Below is a small trained network, with its code and all its weights. Each question gives an input and a target symbol and asks what happens when units are switched off, that is, made to give their printed mean instead of their output.

import numpy as np


def w(rows, s, z=0):
    codes = np.array(rows[::2]) - 128.0
    scale = np.full(codes.shape[1], s)
    scale[-1] = z or s
    return codes * scale


def f(y):
    return np.maximum(y, 0)


def softmax(a):
    e = np.exp(a - a.max(-1, keepdims=True))
    return e / e.sum(-1, keepdims=True)


def log_softmax(a):
    a = a - a.max(-1, keepdims=True)
    return a - np.log(np.exp(a).sum(-1, keepdims=True))


def net(x, mask):
    ids = ['ΔΠΨαβγζμξσω'.index(c) for c in x.split()]
    T = len(ids)
    res = E[ids] + P[:T]
    u = 0
    for l in range(2):
        q, k, v = (res @ M[l].T for M in (Q, K, V))
        z = softmax(np.where(np.tri(T) > 0, q @ k.T / 4**0.5, -1e9)) @ v
        res = res + np.where(mask[u], z, O[l][:, -1]) @ O[l][:, :-1]
        u += 1
        y = f(res @ A[l][:, :-1].T + A[l][:, -1])
        res = res + np.where(mask[u : u + 8], y, B[l][:, -1]) @ B[l][:, :-1]
        u += 8
    return log_softmax(res[-1] @ U[:, :-1].T + U[:, -1])


Q, K, V, O, A, B = {}, {}, {}, {}, {}, {}
E = w([
[59,129,149,28,119,161,34,97,110],'Δ',
[123,83,138,143,156,150,92,107,218],'Π',
[166,142,82,80,67,139,97,151,207],'Ψ',
[79,133,129,108,181,123,101,145,195],'α',
[156,190,162,54,164,150,205,75,106],'β',
[181,115,237,150,78,124,138,172,57],'γ',
[66,193,108,110,111,96,143,168,211],'ζ',
[84,167,159,83,62,115,64,115,150],'μ',
[109,181,94,141,121,76,136,252,57],'ξ',
[199,65,122,129,172,112,111,184,38],'σ',
[71,63,96,115,83,140,194,170,107],'ω',
],0.012)
P = w([
[169,160,95,142,131,250,120,175,86],'0',
[136,124,180,53,161,173,89,146,140],'1',
[132,118,164,49,163,154,92,145,150],'2',
[119,124,150,84,152,152,109,140,130],'3',
[118,114,151,91,153,138,115,137,127],'4',
[121,111,158,91,147,117,117,136,131],'5',
[127,108,143,97,147,103,126,127,131],'6',
[112,109,139,114,135,90,132,126,135],'7',
[120,103,135,112,143,74,140,128,133],'8',
[113,103,131,112,129,58,142,112,129],'9',
[100,98,126,128,133,49,154,124,129],'10',
[105,88,115,134,133,36,162,113,141],'11',
[115,81,111,132,120,25,163,114,138],'12',
[120,90,105,127,123,2,165,114,144],'13',
],0.0091)
Q[0] = w([
[119,158,143,97,139,116,81,83,194],'L0H1',
[137,82,166,88,115,112,109,199,117],'L0H1',
[148,106,123,148,122,141,187,166,6],'L0H1',
[102,119,110,140,115,129,61,133,174],'L0H1',
],0.017)
K[0] = w([
[157,167,125,122,146,216,119,150,116],'L0H1',
[114,88,81,202,118,111,196,120,80],'L0H1',
[110,83,143,128,121,1,159,75,147],'L0H1',
[123,117,113,134,92,216,100,168,138],'L0H1',
],0.013)
V[0] = w([
[183,235,194,134,165,109,122,57,141],'L0H1',
[109,113,126,131,205,73,53,174,143],'L0H1',
[1,126,221,88,166,97,148,103,57],'L0H1',
[110,71,140,171,182,136,241,148,176],'L0H1',
],0.0057)
O[0] = w([
[84,40,136,159,83,118,108,254,174,2],'L0H1',
[215,163,80,184,167,84,91,158,122,31],'L0H1',
[147,88,100,53,156,80,155,189,45,116],'L0H1',
[148,111,145,130,201,130,225,128,163,111],'L0H1',
],0.0071,0.0009)
A[0] = w([
[114,94,79,128,139,141,130,40,145,142],'L0N1',
[156,109,133,180,119,98,118,193,74,168],'L0N2',
[195,150,119,184,27,113,116,217,108,239],'L0N3',
[108,81,97,130,84,89,143,137,81,128],'L0N4',
[28,111,156,70,130,148,20,110,130,5],'L0N5',
[97,191,109,178,38,164,132,73,197,101],'L0N6',
[138,97,166,255,103,195,156,104,124,60],'L0N7',
[68,51,130,131,114,83,109,165,215,114],'L0N8',
],0.007,0.0024)
B[0] = w([
[145,177,194,87,123,111,105,115,151,173],'L0N1',
[136,111,147,222,154,121,133,192,60,172],'L0N2',
[23,125,166,197,126,45,75,139,55,174],'L0N3',
[152,135,129,132,149,83,161,176,153,170],'L0N4',
[159,96,59,162,2,104,146,116,133,247],'L0N5',
[35,114,211,157,134,126,101,61,170,169],'L0N6',
[175,26,191,58,132,176,88,117,132,133],'L0N7',
[74,114,73,94,30,205,56,140,96,253],'L0N8',
],0.0069,0.0041)
Q[1] = w([
[110,117,113,105,107,162,107,79,187],'L1H1',
[140,112,132,248,125,116,146,170,112],'L1H1',
[174,148,75,134,147,144,222,136,99],'L1H1',
[194,85,192,137,148,123,221,150,63],'L1H1',
],0.015)
K[1] = w([
[78,199,177,119,123,195,65,159,116],'L1H1',
[170,58,107,182,124,29,77,123,147],'L1H1',
[109,76,173,44,99,47,157,88,190],'L1H1',
[129,93,97,112,113,8,206,151,143],'L1H1',
],0.011)
V[1] = w([
[190,73,126,67,199,217,177,152,217],'L1H1',
[34,178,214,130,36,114,194,110,193],'L1H1',
[187,35,174,95,50,155,94,59,68],'L1H1',
[155,71,254,187,214,140,73,101,189],'L1H1',
],0.0073)
O[1] = w([
[70,190,45,143,131,91,160,107,90,117],'L1H1',
[94,77,191,62,113,164,100,89,20,3],'L1H1',
[176,133,178,115,1,99,251,168,126,212],'L1H1',
[129,48,76,207,116,122,175,50,120,122],'L1H1',
],0.0096,0.0018)
A[1] = w([
[111,102,146,125,87,114,32,210,43,111],'L1N1',
[57,202,27,214,217,147,88,58,182,122],'L1N2',
[213,179,192,132,248,110,53,212,78,127],'L1N3',
[235,234,127,52,69,64,161,252,213,2],'L1N4',
[158,130,142,191,97,101,189,166,2,127],'L1N5',
[138,151,58,135,177,76,139,178,44,216],'L1N6',
[97,97,148,49,95,182,61,89,18,128],'L1N7',
[106,194,67,169,71,93,206,45,133,28],'L1N8',
],0.006,0.0044)
B[1] = w([
[86,69,83,132,205,83,180,177,105,219],'L1N1',
[206,92,141,91,47,55,82,125,56,254],'L1N2',
[46,125,52,94,33,155,184,85,159,228],'L1N3',
[116,152,132,206,174,249,97,107,51,235],'L1N4',
[158,103,137,47,218,150,71,88,229,190],'L1N5',
[157,187,229,134,82,140,153,81,166,236],'L1N6',
[116,176,147,204,197,52,144,139,185,241],'L1N7',
[198,76,112,95,254,188,150,185,110,180],'L1N8',
],0.0068,0.0069)
U = w([
[124,132,140,158,121,172,113,158,58,106],'Δ',
[149,57,85,121,170,149,166,120,75,96],'Π',
[82,128,157,180,103,129,133,66,113,47],'Ψ',
[173,134,103,113,82,87,41,106,68,178],'α',
[37,114,44,150,103,108,157,182,134,146],'β',
[146,107,129,95,8,143,172,127,134,46],'γ',
[107,131,121,165,253,117,80,118,103,71],'ζ',
[168,75,179,113,165,80,133,194,124,65],'μ',
[124,107,121,78,149,172,88,112,196,68],'ξ',
[176,169,103,238,150,100,153,164,186,173],'σ',
[148,216,167,39,169,120,196,76,125,254],'ω',
],0.0053,0.0046)

Each question gives the input, a string of symbols that net reads in full, and the target symbol t.
The units are the heads (4 rows each of Q, K, V and O) and the neurons (one row each of A and B). Each row of codes is followed by its name. A weight is (code - 128) times the scale printed after its matrix; where a second scale follows, it is the last column's (O, A, B and U).
mask holds one flag per unit, layer by layer, with each layer's heads first. A switched-off unit (its flag False) gives its mean, the last column of its rows in O or B, instead of its output. The means were averaged over made-up inputs and are rounded, as every weight is.
A unit's drop is (log p(t) with every unit on - log p(t) with that unit switched off) / (log p(t) with every unit on - log p(t) with every unit switched off).
The circuit of an input: a set's keep is (log p(t) with only the set's units on - log p(t) with every unit switched off) / (log p(t) with every unit on - log p(t) with every unit switched off). Starting from the 12 units with the biggest drops (on a tie, the unit counted first), units are removed one at a time, each time the one whose removal leaves the highest keep (on an exact tie, the one counted first), for as long as the keep stays at least 0.8.
circuit, biggest first: the units of the circuit, biggest drop first
unit that matters most: the unit with the biggest drop
top k neurons: the k neurons with the biggest drops, biggest first
k most important neurons of layer l: the k neurons of layer l with the biggest drops, biggest first
input Π Π α α α, target Π: top 4 neurons => [L1N8 L0N7 L0N6 L0N5]
input Ψ α α α Δ α β Π, target Ψ: circuit, biggest first => [L0H1 L0N6 L1H1]
input Δ Ψ γ α β α β Ψ μ α β ω ζ, target Δ: top 2 neurons => [L1N4 L0N5]
input Δ γ ω α α α α α Δ β ω α γ, target ω: circuit, biggest first => [L0H1 L1N5 L1H1]
input ω β ω γ β α β Ψ, target ω: circuit, biggest first => [L0H1 L1H1]
input β σ β γ, target σ: circuit, biggest first => [L1H1 L0N2 L0H1]
input ω γ β γ α β α α, target ω: circuit, biggest first => [L0H1 L1H1]
input Ψ σ Ψ α α Π Ψ Ψ β σ σ, target σ: circuit, biggest first => [L1H1 L0H1]
input Δ α ξ σ ω Ψ ω σ α β μ, target Δ: circuit, biggest first => [L1N4 L1H1 L0H1 L0N5]
input γ β β ω ξ ξ α, target γ: circuit, biggest first => [L1H1 L0N7 L0H1]
input ξ α α Π, target ξ: circuit, biggest first => [L1H1 L0N3 L1N3]
input ω Ψ α β Δ α α α Δ α σ Δ, target ω: circuit, biggest first => [L0H1 L1H1]
input Ψ α μ ζ Π Ψ, target Ψ: circuit, biggest first => [L0H1 L0N6 L1H1 L1N7]
input μ α α ω α α σ α ζ, target μ: top 2 neurons => [L0N6 L0N3]
input β Ψ α β α Δ β Π, target β: top 2 neurons => [L0N8 L0N5]
input μ β α α, target μ: 2 most important neurons of layer 1 => [L1N7 L1N1]
input β ω β α μ, target β: unit that matters most => L0H1
input α α α α α ξ α ζ, target α: unit that matters most => L1N2
input α μ Δ α Π, target α: top 3 neurons => [L1N2 L0N5 L0N8]
input σ β ζ ω β ω μ, target σ: most important neuron of layer 0 => [L0N7]
input γ α β α γ α β Ψ α α α Ψ α α, target γ: top 2 neurons => [L0N3 L0N7]
input α α α ξ, target β: top 4 neurons => [L1N3 L0N3 L1N1 L0N2]
